Below is a small trained network, with its code and all its weights. Each question gives an input and a target symbol and asks what happens when units are switched off, that is, made to give their printed mean instead of their output.

import numpy as np


def w(rows, s, z=0):
    codes = np.array(rows[::2]) - 128.0
    scale = np.full(codes.shape[1], s)
    scale[-1] = z or s
    return codes * scale


def norm(h):
    return h / np.sqrt((h * h).mean(-1, keepdims=True) + 1e-5)


def f(y):
    return np.maximum(y, 0)


def softmax(a):
    e = np.exp(a - a.max(-1, keepdims=True))
    return e / e.sum(-1, keepdims=True)


def log_softmax(a):
    a = a - a.max(-1, keepdims=True)
    return a - np.log(np.exp(a).sum(-1, keepdims=True))


def net(x, mask):
    ids = ['αβγθλξψω'.index(c) for c in x.split()]
    T = len(ids)
    res = E[ids] + P[:T]
    u = 0
    for l in range(2):
        r = norm(res)
        for j in range(3):
            rows = slice(2 * j, 2 * j + 2)
            q, k, v = (r @ M[l][rows].T for M in (Q, K, V))
            z = softmax(np.where(np.tri(T) > 0, q @ k.T / 2**0.5, -1e9)) @ v
            o = O[l][rows]
            res = res + np.where(mask[u + j], z, o[:, -1]) @ o[:, :-1]
        u += 3
        y = f(norm(res) @ A[l][:, :-1].T + A[l][:, -1])
        res = res + np.where(mask[u : u + 12], y, B[l][:, -1]) @ B[l][:, :-1]
        u += 12
    return log_softmax(norm(res)[-1] @ U[:, :-1].T + U[:, -1])


Q, K, V, O, A, B = {}, {}, {}, {}, {}, {}
E = w([
[201,131,145,134,112,116],'α',
[185,201,149,177,107,144],'β',
[49,67,181,87,160,130],'γ',
[144,85,154,112,169,85],'θ',
[79,147,7,159,209,163],'λ',
[104,112,219,96,38,188],'ξ',
[189,109,99,89,85,182],'ψ',
[142,144,112,94,119,130],'ω',
],0.014)
P = w([
[42,112,182,161,155,32],'0',
[229,91,55,60,88,165],'1',
[22,184,191,125,226,88],'2',
[212,127,57,14,87,161],'3',
[24,157,156,223,234,114],'4',
[232,132,8,1,99,160],'5',
[20,185,187,156,234,92],'6',
[221,141,55,26,76,149],'7',
[19,185,188,171,237,89],'8',
[240,129,50,56,94,143],'9',
[24,185,181,182,238,93],'10',
[233,159,49,25,86,151],'11',
[26,193,179,179,241,95],'12',
[218,118,36,86,97,167],'13',
],0.0077)
Q[0] = w([
[141,255,201,101,211,73],'0.h1',
[151,132,173,92,128,113],'0.h1',
[168,192,154,115,58,178],'0.h2',
[101,188,142,64,141,151],'0.h2',
[18,200,154,202,138,97],'0.h3',
[204,186,32,101,163,143],'0.h3',
],0.0095)
K[0] = w([
[128,109,47,96,125,199],'0.h1',
[40,176,141,76,95,142],'0.h1',
[110,161,192,195,72,67],'0.h2',
[128,109,152,159,180,108],'0.h2',
[237,144,41,3,128,156],'0.h3',
[66,124,165,220,122,21],'0.h3',
],0.0078)
V[0] = w([
[203,181,102,69,149,125],'0.h1',
[2,158,110,165,126,203],'0.h1',
[40,181,95,182,98,27],'0.h2',
[173,150,142,82,175,113],'0.h2',
[99,132,182,150,107,144],'0.h3',
[170,137,122,68,144,166],'0.h3',
],0.0063)
O[0] = w([
[129,88,137,113,158,150,247],'0.h1',
[119,98,91,134,153,144,5],'0.h1',
[140,115,87,236,127,146,64],'0.h2',
[125,119,101,140,120,141,197],'0.h2',
[156,156,127,101,132,124,153],'0.h3',
[121,199,2,117,162,87,131],'0.h3',
],0.0059,0.003)
A[0] = w([
[94,141,166,101,212,97,122],'0.n1',
[118,90,111,113,64,163,8],'0.n2',
[156,80,122,104,180,198,71],'0.n3',
[193,133,156,138,117,205,174],'0.n4',
[140,86,144,82,112,132,142],'0.n5',
[126,106,180,114,178,189,98],'0.n6',
[107,136,151,86,145,250,70],'0.n7',
[37,138,164,120,148,121,142],'0.n8',
[89,114,172,144,157,176,64],'0.n9',
[90,223,140,150,108,133,255],'0.n10',
[89,155,193,152,116,147,68],'0.n11',
[150,136,135,114,200,119,99],'0.n12',
],0.012,0.0024)
B[0] = w([
[94,161,92,197,89,102,198],'0.n1',
[108,159,98,193,147,67,168],'0.n2',
[146,194,204,59,124,164,210],'0.n3',
[80,149,110,3,196,92,254],'0.n4',
[90,182,149,192,155,155,199],'0.n5',
[193,160,44,35,200,114,184],'0.n6',
[222,122,132,118,170,82,232],'0.n7',
[94,140,113,121,28,150,176],'0.n8',
[206,33,93,27,175,95,164],'0.n9',
[172,104,87,125,128,191,181],'0.n10',
[138,80,133,131,169,204,158],'0.n11',
[171,148,56,108,70,75,174],'0.n12',
],0.0074,0.0092)
Q[1] = w([
[142,119,126,113,189,28],'1.h1',
[49,66,90,223,53,128],'1.h1',
[99,165,131,209,110,33],'1.h2',
[60,46,106,197,63,172],'1.h2',
[69,73,109,214,50,170],'1.h3',
[252,120,155,171,129,148],'1.h3',
],0.011)
K[1] = w([
[110,109,186,136,153,50],'1.h1',
[169,177,45,80,125,96],'1.h1',
[122,185,88,127,154,76],'1.h2',
[133,108,8,93,160,156],'1.h2',
[201,189,59,74,109,121],'1.h3',
[186,120,205,107,151,170],'1.h3',
],0.011)
V[1] = w([
[70,168,152,69,140,127],'1.h1',
[120,201,107,146,215,168],'1.h1',
[110,177,162,217,127,53],'1.h2',
[214,2,151,112,140,152],'1.h2',
[123,66,158,73,135,96],'1.h3',
[176,211,196,53,130,159],'1.h3',
],0.0073)
O[1] = w([
[182,56,54,32,240,120,201],'1.h1',
[190,181,213,143,216,207,144],'1.h1',
[153,173,65,158,173,27,224],'1.h2',
[168,107,97,234,104,124,1],'1.h2',
[55,154,187,112,139,93,110],'1.h3',
[254,88,159,120,129,109,243],'1.h3',
],0.0069,0.003)
A[1] = w([
[191,167,146,174,95,119,156],'1.n1',
[85,157,110,150,24,156,105],'1.n2',
[151,72,130,115,138,71,170],'1.n3',
[187,135,102,177,93,59,26],'1.n4',
[80,58,131,88,157,131,128],'1.n5',
[124,174,96,122,97,82,111],'1.n6',
[183,127,184,118,117,246,217],'1.n7',
[122,163,161,95,83,133,143],'1.n8',
[137,125,180,94,85,149,103],'1.n9',
[156,158,48,79,55,141,117],'1.n10',
[112,136,70,126,118,160,174],'1.n11',
[183,3,145,93,39,167,2],'1.n12',
],0.013,0.0053)
B[1] = w([
[164,74,187,185,165,62,174],'1.n1',
[217,233,173,41,168,170,147],'1.n2',
[145,194,115,67,154,221,177],'1.n3',
[121,38,209,75,128,96,157],'1.n4',
[173,50,170,160,150,125,151],'1.n5',
[171,119,136,148,73,105,185],'1.n6',
[90,151,59,158,146,72,210],'1.n7',
[84,70,82,219,125,162,161],'1.n8',
[157,104,97,157,92,180,143],'1.n9',
[107,98,194,182,139,134,245],'1.n10',
[120,108,169,117,100,135,174],'1.n11',
[222,114,40,111,2,165,151],'1.n12',
],0.0096,0.011)
U = w([
[194,65,206,147,103,68,4],'α',
[153,158,68,254,206,119,98],'β',
[39,40,150,90,132,181,132],'γ',
[69,180,86,116,71,50,143],'θ',
[30,158,71,175,174,216,223],'λ',
[165,88,35,145,56,177,160],'ξ',
[172,152,99,54,208,129,157],'ψ',
[133,217,192,162,99,215,130],'ω',
],0.012,0.0035)

Each question gives the input, a string of symbols that net reads in full, and the target symbol t.
The units are the heads (2 rows each of Q, K, V and O) and the neurons (one row each of A and B). Each row of codes is followed by its name. A weight is (code - 128) times the scale printed after its matrix; where a second scale follows, it is the last column's (O, A, B and U).
mask holds one flag per unit, layer by layer, with each layer's heads first. A switched-off unit (its flag False) gives its mean, the last column of its rows in O or B, instead of its output. The means were averaged over made-up inputs and are rounded, as every weight is.
A unit's drop is (log p(t) with every unit on - log p(t) with that unit switched off) / (log p(t) with every unit on - log p(t) with every unit switched off).
k most important neurons: the k neurons with the biggest drops, biggest first
k most important neurons of layer l: the k neurons of layer l with the biggest drops, biggest first
which heads matter: for each layer, one digit per head in row order, 1 if its drop is at least 0.15 and else 0, layers parted by /
input ω α λ β α β, target ω: which heads matter : 010 / 101
input ω α ξ ω ω ξ ξ ξ, target ω: most important neuron : [0.n4]
input ψ α ψ ψ ξ ξ θ θ ψ ω γ ψ α, target α: which heads matter : 001 / 000
input α θ ψ α α α α β, target α: which heads matter : 000 / 110
input α γ ψ ψ ψ ψ, target α: which heads matter : 000 / 110
input α θ ω ω λ ψ α ψ ξ λ ξ ξ, target α: which heads matter : 000 / 110
input γ ψ ψ ψ α ω α ω β θ, target γ: 2 most important neurons of layer 0 : [0.n9 0.n4]
input β α γ α ψ ψ λ γ θ ψ β λ γ, target γ: which heads matter : 000 / 000
input θ ψ ψ ξ ψ α ψ ψ ω ψ ω ω, target θ: which heads matter : 000 / 101
input θ α α α α β, target θ: 2 most important neurons : [0.n4 0.n3]
input ω ξ β ψ β β, target ω: which heads matter : 011 / 101
input β ξ ψ ψ γ θ ψ ψ ψ ξ λ λ α ξ, target β: which heads matter : 000 / 100
input γ θ β ω, target γ: 2 most important neurons of layer 0 : [0.n9 0.n10]
input θ ψ ξ α ω γ ψ ψ ψ ψ, target θ: which heads matter : 000 / 111
input ω θ β θ ω ψ ψ ξ ψ θ, target ω: which heads matter : 010 / 101
input ξ ω α θ, target ξ: which heads matter : 000 / 010
input α γ ξ ω ψ ψ β, target β: 2 most important neurons of layer 0 : [0.n10 0.n7]
input θ ξ γ ξ, target θ: 3 most important neurons : [0.n4 0.n2 0.n7]
input ω λ ω, target ω: 2 most important neurons : [1.n2 0.n4]
input θ α ψ λ, target θ: 2 most important neurons of layer 0 : [0.n4 0.n3]
input ξ ξ β ξ β θ γ ψ, target ξ: most important neuron of layer 1 : [1.n12]
input ψ ψ θ ψ θ ψ α ξ β ψ ψ α γ, target γ: 2 most important neurons of layer 0 : [0.n8 0.n1]
input ω λ α α ξ ψ, target ω: 3 most important neurons of layer 0 : [0.n4 0.n3 0.n6]
input γ ξ α ψ ξ α, target γ: most important neuron of layer 0 : [0.n9]
